Below are the code and all the weights of a small trained network. Each question names an input and a target symbol and asks about switching units off, where a switched-off unit gives its printed mean instead of its output.

import numpy as np


def w(rows, s, z=0):
    codes = np.array(rows[::2]) - 128.0
    scale = np.full(codes.shape[1], s)
    scale[-1] = z or s
    return codes * scale


def f(y):
    return y / 2 * (1 + np.tanh(0.7978845608 * (y + 0.044715 * y**3)))


def softmax(a):
    e = np.exp(a - a.max(-1, keepdims=True))
    return e / e.sum(-1, keepdims=True)


def log_softmax(a):
    a = a - a.max(-1, keepdims=True)
    return a - np.log(np.exp(a).sum(-1, keepdims=True))


def net(x, mask):
    ids = ['αδεθλτφ'.index(c) for c in x.split()]
    T = len(ids)
    res = E[ids] + P[:T]
    q, k, v = (res @ M[0].T for M in (Q, K, V))
    z = softmax(np.where(np.tri(T) > 0, q @ k.T / 2**0.5, -1e9)) @ v
    res = res + np.where(mask[0], z, O[0][:, -1]) @ O[0][:, :-1]
    y = f(res @ A[0][:, :-1].T + A[0][:, -1])
    res = res + np.where(mask[1:9], y, B[0][:, -1]) @ B[0][:, :-1]
    return log_softmax(res[-1] @ U[:, :-1].T + U[:, -1])


Q, K, V, O, A, B = {}, {}, {}, {}, {}, {}
E = w([
[137,26,117,99,146,148,105,71],'α',
[113,146,94,173,28,150,79,196],'δ',
[165,176,38,128,123,129,163,113],'ε',
[85,93,63,166,162,161,165,177],'θ',
[87,209,68,81,76,197,92,105],'λ',
[57,192,64,136,191,83,155,156],'τ',
[120,109,111,84,94,5,167,183],'φ',
],0.024)
P = w([
[250,177,84,34,207,208,137,191],'0',
[216,129,77,66,193,188,118,215],'1',
[177,93,70,71,193,159,107,210],'2',
[157,87,48,54,186,131,116,184],'3',
[143,90,68,50,166,114,147,173],'4',
[113,82,66,87,161,124,149,179],'5',
[113,77,69,69,139,96,156,137],'6',
[92,94,83,82,127,97,185,143],'7',
[83,66,91,75,112,71,162,109],'8',
[35,80,106,111,118,93,187,175],'9',
[49,118,115,92,94,51,192,95],'10',
[32,123,120,83,73,61,216,108],'11',
[9,127,111,121,73,69,220,123],'12',
[2,107,127,98,109,50,247,158],'13',
],0.0076)
Q[0] = w([
[182,169,253,188,166,139,110,91],'H1',
[137,95,121,150,162,64,188,108],'H1',
],0.013)
K[0] = w([
[251,117,129,136,225,140,116,149],'H1',
[155,126,127,146,74,177,98,120],'H1',
],0.016)
V[0] = w([
[98,23,109,166,218,184,254,7],'H1',
[238,119,114,177,102,32,145,226],'H1',
],0.0057)
O[0] = w([
[154,130,99,96,151,169,139,254,5],'H1',
[143,181,186,86,122,145,212,176,88],'H1',
],0.019,0.011)
A[0] = w([
[72,109,118,125,79,126,87,109,3],'N1',
[51,173,158,55,105,204,127,129,161],'N2',
[117,105,2,66,143,129,85,152,174],'N3',
[134,98,71,204,185,102,45,119,161],'N4',
[121,235,50,126,174,79,158,140,140],'N5',
[188,79,110,172,13,199,114,148,180],'N6',
[168,127,152,156,96,127,80,106,106],'N7',
[240,128,188,110,139,210,136,222,39],'N8',
],0.0086,0.0047)
B[0] = w([
[254,114,2,161,112,133,139,134,200],'N1',
[208,137,37,130,194,40,130,81,157],'N2',
[121,42,181,136,196,195,116,203,211],'N3',
[144,183,128,53,91,108,139,194,250],'N4',
[192,110,175,202,137,156,73,167,171],'N5',
[58,201,180,154,168,84,72,96,147],'N6',
[69,150,73,136,132,163,239,93,156],'N7',
[62,157,152,98,34,137,240,58,138],'N8',
],0.0079,0.022)
U = w([
[37,150,147,62,109,169,73,138,89],'α',
[3,160,158,171,61,154,76,115,246],'δ',
[176,108,176,212,5,214,90,145,96],'ε',
[25,131,85,189,104,179,182,149,43],'θ',
[52,168,26,108,144,137,93,141,74],'λ',
[65,116,146,223,167,142,47,143,254],'τ',
[83,148,109,121,122,77,146,159,120],'φ',
],0.0055,0.0036)

Each question gives the input, a string of symbols that net reads in full, and the target symbol t.
The units are the heads (2 rows each of Q, K, V and O) and the neurons (one row each of A and B). Each row of codes is followed by its name. A weight is (code - 128) times the scale printed after its matrix; where a second scale follows, it is the last column's (O, A, B and U).
mask holds one flag per unit, heads first, then neurons. A switched-off unit (its flag False) gives its mean, the last column of its rows in O or B, instead of its output. The means were averaged over made-up inputs and are rounded, as every weight is.
A unit's drop is (log p(t) with every unit on - log p(t) with that unit switched off) / (log p(t) with every unit on - log p(t) with every unit switched off).
The circuit of an input: a set's keep is (log p(t) with only the set's units on - log p(t) with every unit switched off) / (log p(t) with every unit on - log p(t) with every unit switched off). Starting from all 9 units, units are removed one at a time, each time the one whose removal leaves the highest keep (on an exact tie, the one counted first), for as long as the keep stays at least 0.8.
units of the circuit, in order: the units of the circuit, biggest drop first
most important unit: the unit with the biggest drop
top k neurons: the k neurons with the biggest drops, biggest first
drop of u: that unit's drop, to one decimal
input δ δ φ ε φ λ φ ε θ λ α, target λ: units of the circuit, in order => (H1 N4 N1)
input τ φ θ φ ε ε τ φ θ, target φ: top 3 neurons => (N2 N3 N7)
input θ φ ε, target ε: top 2 neurons => (N5 N4)
input θ λ θ λ ε α ε δ, target δ: units of the circuit, in order => (N6 N3)
input λ τ ε ε δ ε τ α α φ λ λ α θ, target λ: top 3 neurons => (N4 N5 N1)
input λ α λ τ λ, target τ: top neuron => (N4)
input λ λ τ φ τ δ δ θ φ α τ α, target δ: top 2 neurons => (N3 N4)
input τ τ α ε, target τ: top 2 neurons => (N4 N1)
input α φ α, target φ: top 3 neurons => (N2 N3 N5)
input θ ε τ ε, target ε: top 2 neurons => (N5 N2)
input θ τ τ λ λ θ θ θ δ α θ, target δ: top 2 neurons => (N1 N3)
input θ φ δ θ φ φ ε δ θ θ λ λ λ, target λ: top 3 neurons => (N1 N4 N5)
input α ε τ δ θ τ λ ε δ θ ε τ, target δ: top 3 neurons => (N3 N1 N2)
input τ ε λ φ α λ ε α ε φ, target λ: top 3 neurons => (N1 N5 N4)
input δ λ φ θ λ ε α λ δ θ λ ε δ, target λ: most important unit => N1
input α τ ε τ, target τ: drop of N5 => 0.5
input α ε λ θ θ δ δ, target δ: drop of H1 => 0.2
input λ ε λ θ θ α θ α θ θ δ τ θ, target δ: drop of H1 => 0.5
